Below are the code and all the weights of a small trained network. Each question names an input and a target symbol and asks about switching units off, where a switched-off unit gives its printed mean instead of its output.

import numpy as np


def w(rows, s, z=0):
    codes = np.array(rows[::2]) - 128.0
    scale = np.full(codes.shape[1], s)
    scale[-1] = z or s
    return codes * scale


def f(y):
    return np.maximum(y, 0)


def softmax(a):
    e = np.exp(a - a.max(-1, keepdims=True))
    return e / e.sum(-1, keepdims=True)


def log_softmax(a):
    a = a - a.max(-1, keepdims=True)
    return a - np.log(np.exp(a).sum(-1, keepdims=True))


def net(x, mask):
    ids = ['αβγδεζηθλμξπσφψ'.index(c) for c in x.split()]
    T = len(ids)
    res = E[ids] + P[:T]
    u = 0
    for l in range(2):
        q, k, v = (res @ M[l].T for M in (Q, K, V))
        z = softmax(np.where(np.tri(T) > 0, q @ k.T / 2**0.5, -1e9)) @ v
        res = res + np.where(mask[u], z, O[l][:, -1]) @ O[l][:, :-1]
        u += 1
        y = f(res @ A[l][:, :-1].T + A[l][:, -1])
        res = res + np.where(mask[u : u + 4], y, B[l][:, -1]) @ B[l][:, :-1]
        u += 4
    return log_softmax(res[-1] @ U[:, :-1].T + U[:, -1])


Q, K, V, O, A, B = {}, {}, {}, {}, {}, {}
E = w([
[118,136,141,116,113,65],'α',
[87,168,82,91,52,124],'β',
[60,66,162,114,170,113],'γ',
[71,144,133,127,139,139],'δ',
[192,190,23,170,28,176],'ε',
[138,166,82,173,187,175],'ζ',
[61,94,63,126,120,194],'η',
[87,171,144,114,134,139],'θ',
[75,104,156,149,166,123],'λ',
[71,141,105,163,49,109],'μ',
[107,174,96,120,60,200],'ξ',
[64,138,134,196,114,187],'π',
[62,60,158,67,168,150],'σ',
[161,61,3,122,170,103],'φ',
[118,170,103,216,187,107],'ψ',
],0.015)
P = w([
[3,199,24,47,200,57],'0',
[84,99,188,130,120,180],'1',
[80,96,119,154,161,182],'2',
[86,95,121,163,180,161],'3',
[68,99,82,158,214,153],'4',
[49,112,21,145,210,159],'5',
[43,112,32,139,221,158],'6',
[34,136,49,126,230,153],'7',
],0.0047)
Q[0] = w([
[11,138,2,123,181,127],'0.h0',
[189,103,143,137,157,116],'0.h0',
],0.0092)
K[0] = w([
[21,254,27,117,188,36],'0.h0',
[129,160,204,136,59,222],'0.h0',
],0.0053)
V[0] = w([
[162,12,97,202,67,93],'0.h0',
[120,201,113,255,149,56],'0.h0',
],0.0077)
O[0] = w([
[82,151,39,223,102,39,1],'0.h0',
[199,37,252,215,59,129,240],'0.h0',
],0.013,0.0027)
A[0] = w([
[167,173,75,157,82,124,226],'0.n0',
[145,37,141,192,155,122,2],'0.n1',
[1,64,181,89,148,150,140],'0.n2',
[41,208,172,191,72,188,4],'0.n3',
],0.0071,0.0025)
B[0] = w([
[124,203,178,146,191,99,158],'0.n0',
[135,95,36,38,101,169,193],'0.n1',
[151,243,75,233,153,100,253],'0.n2',
[158,52,3,233,214,93,163],'0.n3',
],0.0067,0.0071)
Q[1] = w([
[160,142,77,171,218,163],'1.h0',
[203,44,43,3,70,95],'1.h0',
],0.005)
K[1] = w([
[90,182,49,54,141,106],'1.h0',
[175,190,254,104,153,119],'1.h0',
],0.007)
V[1] = w([
[48,134,99,111,1,216],'1.h0',
[65,184,187,217,91,115],'1.h0',
],0.0082)
O[1] = w([
[41,88,141,118,37,168,2],'1.h0',
[71,247,165,212,141,110,38],'1.h0',
],0.013,0.0015)
A[1] = w([
[160,75,68,89,109,56,1],'1.n0',
[156,43,189,140,40,116,40],'1.n1',
[135,145,86,158,160,254,24],'1.n2',
[102,154,96,58,124,154,3],'1.n3',
],0.0081,0.0057)
B[1] = w([
[81,186,215,203,67,174,195],'1.n0',
[58,222,129,75,203,1,194],'1.n1',
[87,88,203,103,251,150,252],'1.n2',
[125,92,180,252,93,100,160],'1.n3',
],0.0059,0.0037)
U = w([
[119,101,222,97,131,19,210],'α',
[51,153,117,75,71,110,207],'β',
[168,156,87,169,184,54,13],'γ',
[119,134,166,168,136,155,52],'δ',
[204,203,128,168,95,187,143],'ε',
[194,111,203,124,171,203,87],'ζ',
[3,63,133,129,144,153,77],'η',
[165,189,188,92,133,179,113],'θ',
[138,141,193,163,159,117,67],'λ',
[65,120,149,206,97,90,156],'μ',
[75,113,151,117,87,195,137],'ξ',
[69,81,171,248,166,158,14],'π',
[71,168,136,93,200,134,96],'σ',
[152,49,22,71,142,73,253],'φ',
[206,32,235,199,107,118,177],'ψ',
],0.007,0.0052)

Each question gives the input, a string of symbols that net reads in full, and the target symbol t.
The units are the heads (2 rows each of Q, K, V and O) and the neurons (one row each of A and B). Each row of codes is followed by its name. A weight is (code - 128) times the scale printed after its matrix; where a second scale follows, it is the last column's (O, A, B and U).
mask holds one flag per unit, layer by layer, with each layer's heads first. A switched-off unit (its flag False) gives its mean, the last column of its rows in O or B, instead of its output. The means were averaged over made-up inputs and are rounded, as every weight is.
A unit's drop is (log p(t) with every unit on - log p(t) with that unit switched off) / (log p(t) with every unit on - log p(t) with every unit switched off).
The circuit of an input: a set's keep is (log p(t) with only the set's units on - log p(t) with every unit switched off) / (log p(t) with every unit on - log p(t) with every unit switched off). Starting from all 10 units, units are removed one at a time, each time the one whose removal leaves the highest keep (on an exact tie, the one counted first), for as long as the keep stays at least 0.8.
units of the circuit, in order: the units of the circuit, biggest drop first
top k neurons: the k neurons with the biggest drops, biggest first
k most important neurons of layer l: the k neurons of layer l with the biggest drops, biggest first
drop when u is switched off: that unit's drop, to one decimal
input φ ζ ψ σ φ ζ θ, target φ: units of the circuit, in order : 1.h0
input σ ζ η θ σ π θ ζ, target ζ: units of the circuit, in order : 0.h0, 1.n2, 0.n2, 1.h0
input ε φ σ, target φ: 2 most important neurons of layer 0 : 0.n1, 0.n2
input σ γ σ, target σ: top 4 neurons : 0.n2, 0.n1, 1.n2, 0.n3
input σ γ ε, target φ: units of the circuit, in order : 0.h0, 1.h0
input σ φ σ σ β, target φ: units of the circuit, in order : 0.h0, 1.h0
input π η θ ψ γ ξ γ π, target π: top 2 neurons : 0.n3, 1.n2
input σ γ σ ξ φ ψ ξ, target φ: units of the circuit, in order : 1.h0, 0.h0
input φ ξ λ ψ ζ φ σ, target φ: top 2 neurons : 0.n2, 1.n0
input γ σ θ, target σ: top 3 neurons : 0.n2, 0.n1, 1.n2
input ζ φ δ, target φ: units of the circuit, in order : 1.h0, 0.n2
input θ μ φ ζ, target ζ: units of the circuit, in order : 0.h0, 1.n2, 1.h0
input σ σ θ θ φ θ θ, target φ: units of the circuit, in order : 1.h0, 0.h0
input ψ ψ θ, target ψ: units of the circuit, in order : 0.h0
input ψ ψ ζ, target ψ: drop when 0.h0 is switched off : 1.0
input μ σ ψ γ φ ψ, target ψ: drop when 0.h0 is switched off : 0.6
input β ψ δ μ φ φ ε ζ, target φ: drop when 1.n2 is switched off : -0.1
